[-31, -50, -2, 12] ans = -2
[1, -47, 8, 7] ans = 7
[22, -33, 44, 4] ans = 22
[40, -13, -36, 34] ans = 34
[-38, 23, 2, 8] ans = 8
[40, -54, -49, 33] ans = 33
---
223  173   90  223  231
219  135  190  103  179
103  158  191   43  238
-> 231

8395  1163  8544  4358  7723 -> 7723

5  1  7  6  3
2  5  5  6  7
-> 3

10  99  25  45  97 -> 97

 18   86  106  198  242 -> 242

439  817  549  740  152 -> 152
---
[ 43 -21   2  44] Answer: 43, 44
[ 15 -20   5   8 -41  41  -2] Answer: 15, -2
[ 37 -48 -16  32  44 -39 -44] Answer: 37, -44
[-21 -51  17 -20  32 -27] Answer: -21, -27
[ 35 -22  40  53  44] Answer: 35, 44
[  4 -43  40  27 -10] Answer: 4, -10
---
[[ 40  34  -8 -37  -2  16  24]
 [ 16   0 -32 -35 -30 -18   0]
 [ 40  25 -13 -49  -9   6  18]]	-8

[[  6   6  -2  33 -29]
 [ 16  28 -17  22 -40]
 [ 27 -12  17 -21   7]]	-2

[[  9   7 -15  29  27]
 [ 31 -16  13  -6 -46]
 [ -7 -17 -10  10 -15]]	-15

[[ 23   4 -44   1   1  -1]
 [ 16  -5 -53  17   1   7]
 [-22  24  17  14   5   7]]	-44

[[ 38 -29 -34  26 -24]
 [-44  12  33 -44  -5]
 [  2  -8 -24 -12 -33]]	-34

[[13 13 24 40]
 [15 15 24 40]
 [17 17 20 42]]	24

[[ 29 -15 -42  14   2  -6]
 [ 21 -27 -42  27  -9  -2]
 [-22 -32 -29 -25  30  11]]	-42

[[ 6 11 21 23 24]
 [ 8 22 22 13 19]
 [23  2  6  1 51]]	21

[[  7  -4   9   5   5   5  -6]
 [-38   0  29   6  44 -52 -46]
 [-39   5  -6  -8  15 -44  12]]	9
---
[[207 188 184  99  96 100 224]
 [233 129 148  68 146 129  78]
 [242  98 127  51  86  80 111]] ==> 127

[985 175 457 472 127 291 398] ==> 457

[[7 1 3 7 3 4 8]
 [6 3 2 7 2 2 7]] ==> 2

[[-435  624   27 -834 -900 -837 -351]
 [-642 -865 -761 -461 -496 -814 -757]] ==> -761

[[ 313   19  497   35  -41  120  614]
 [ 772  630 -674   94  -99  161  521]] ==> -674

[4904 8590 4402 1997 4888 5571 3745] ==> 4402

[[39 63 43 43 61 63 23]
 [55 30 24 65  2 61 18]
 [53 89 18 58 39 37 40]] ==> 18

[[109 106  40 153 138  87  28]
 [233 239 232 137 192 169 234]] ==> 232

[[14 55 76 63 42  8 44]
 [25 31 87 20 50  9 37]] ==> 87
---
array([48, 70, 66, 89, 23, 59,  4]) yields 48
array([-104, -888,  124,  612]) yields -104
array([ 16,  98, 218,  88]) yields 16
array([ 655,  -30, -684, -637,  558]) yields 655
array([ 945,  875,  975, -458, -524]) yields 945
array([5030, 2330, 4711, 3800, 8828, 5326, 7486]) yields 5030
array([303, 926, 158, 904]) yields 303
array([90, 14, 10, 86]) yields 90
---
[[ -3  28 -17 -20 -18]
 [  3  41 -25 -15 -12]] Answer: 3

[[ -4  20   8  41  34]
 [-16 -14  29 -23  25]
 [ -5 -21  11 -35  33]] Answer: -16

[[-22 -21 -15 -15]
 [ -2 -40 -22 -31]] Answer: -2

[[ -2 -31  31 -52 -11  21]
 [ -3 -27  43 -47  -4  19]] Answer: -3

[[ 50  -3  35 -10  10  46 -16]
 [-43  16 -21   6  26 -12  42]] Answer: -43

[[-14  37   3  27  22]
 [-46 -53  30  16 -24]] Answer: -46
---
[[  9.19  12.51  -6.77   1.96   1.64 -13.81]
 [ -1.00  -7.03  -6.52   0.31  -4.06  -5.54]] yields -6.52

[[-0.31 -0.03  0.78  1.78 -0.18 -0.33]
 [-0.02 -1.14  1.57  0.76 -1.45 -0.26]
 [ 0.02 -1.39  1.56  0.30 -1.72 -0.26]] yields 1.56

[[  96.91  100.83  110.15  103.73   62.67  108.48]
 [-109.55  -76.60 -115.54  -41.09   95.14 -134.94]
 [ 124.81  124.49  139.27  102.91   46.96  144.73]] yields 139.27

[ 10.468 -12.864 -16.648  18.505  -6.199   5.191] yields -16.648

[ 1.256  0.387 -1.871 -1.232 -0.502 -0.847] yields -1.871

[-15.31  16.96  -3.84  11.09  16.26  10.23] yields -3.84
---
[[2.015, 0.475, 0.572, -0.650, -0.293], [2.015, 0.634, 0.572, -0.650, -0.293], [2.015, 0.475, 0.572, -0.650, -1.661]]: 0.475
[[0.05, 0.11, 0.07, 0.09], [-0.04, -0.13, 0.14, -0.05]]: 0.11
[-50.65, 90.52, -108.92, -47.64]: 90.52
[[0.006, -0.054, 0.132, -0.072, -0.124], [0.123, 0.008, 0.020, -0.057, -0.076]]: -0.054
[[0.065, -0.076, -0.115, -0.112], [0.110, -0.154, -0.147, -0.064]]: -0.076
[[-15.28, -5.10, -9.67, 7.22], [-21.22, -5.22, -9.07, 19.27], [-7.71, 0.69, 2.79, 19.68]]: -5.10
[[20.13, 19.19, -10.95, 3.30], [16.35, 7.42, 14.74, -8.33]]: 19.19
[[-53.769, 65.783, -28.807, -48.889, -171.028, 135.213, -47.837], [184.370, 65.418, -76.255, 40.379, -209.171, -130.866, -9.551]]: 65.783
[[53.43, 14.02, 77.81, 38.51, 34.58, 16.09, 70.40], [-102.48, -152.22, 48.94, -189.44, 39.77, 37.49, -3.19], [-8.91, 22.96, 127.95, 26.55, 109.92, -81.90, 114.65]]: 14.02
---
[[-28  13 -28 -11 -53]
 [-18 -12 -35 -15 -40]] --> -11

[[-10   4  -6 -23   5  12]
 [ 23  16  25  30  17  12]
 [-31 -35 -36 -48 -33 -32]] --> 17

[[-24   9   7 -32  25 -40]
 [ 44  33  12 -21  12  19]] --> 25

[[-15  -4   5   5  17]
 [-46  29  28  -8   3]] --> 5

[[-12 -20  42   2  43  12  -4]
 [-36  -1 -21  12 -17 -38 -25]] --> 12

[[-36  42 -26 -39]
 [ 33   8  25 -17]
 [ 10  42  27  11]] --> 25

[[ -5  -2   5  -1 -14]
 [-22   4   0  12  38]
 [  0   7   0  -2  -3]] --> 12

[[ 5  2  7  3]
 [ 2  7  2 49]
 [10  5  6  6]] --> 2

[[ 14 -18  43  28 -20  -9]
 [ 17  -4  22 -17   4  53]] --> -20
---
[-42, 6, -23, -6, -3] | -23

[[-14, -9, 4, -14, -34],
 [-20, 5, 8, 0, 26],
 [-21, 5, -2, -25, -40]] | 4

[-52, -27, -30, -29, -25] | -30

[-49, -9, -10, 15, 2] | -10

[39, 8, 31, -27, -30] | 31

[-52, 25, -21, 0, -11] | -21

[[19, 9, -14, -26, -12],
 [33, 12, -31, -51, -27]] | -14

[30, -36, 33, 46, 40] | 33
---
[32 47 60 14 71 91] Answer: 60

[[ 219   22  -37  -21]
 [-860  246  496  738]
 [-408  -14  145  301]] Answer: 145

[[ 82 896 529 868 286 333 609]
 [688 285 172 252 384 433 164]
 [706 266 756 392 830 671 709]] Answer: 756

[4238 8421 1822 5462 1169] Answer: 1822

[11 69 88 75] Answer: 88

[6914 5442 3106 5779 7853] Answer: 3106

[[34 44 44 18 35]
 [78  7 34 58 29]] Answer: 34
---
[81 46 17 10] → 81, 10

[[ 191 -173 -149   60 -399 -369]
 [-110 -185 -230  -18 -661 -733]
 [-863 -179 -216 -544  521 -368]] → 191, -368

[6 3 8 7 8 0] → 6, 0

[[ 20 -31 -44  14]
 [-16  -9  45 -25]] → 20, -25

[629 758  13 324] → 629, 324

[ -13  696  -43 -378 -531] → -13, -531

[[326 319 229 461 378 240]
 [334 335 321 810 684 177]] → 326, 177

[[937 447 739 786 776 727 237]
 [889 485 568 321 646 518 584]] → 937, 584

[ 119 -278  653 -132  237  581 -537] → 119, -537

[6947 3444 4471 5358 8107 2343] → 6947, 2343
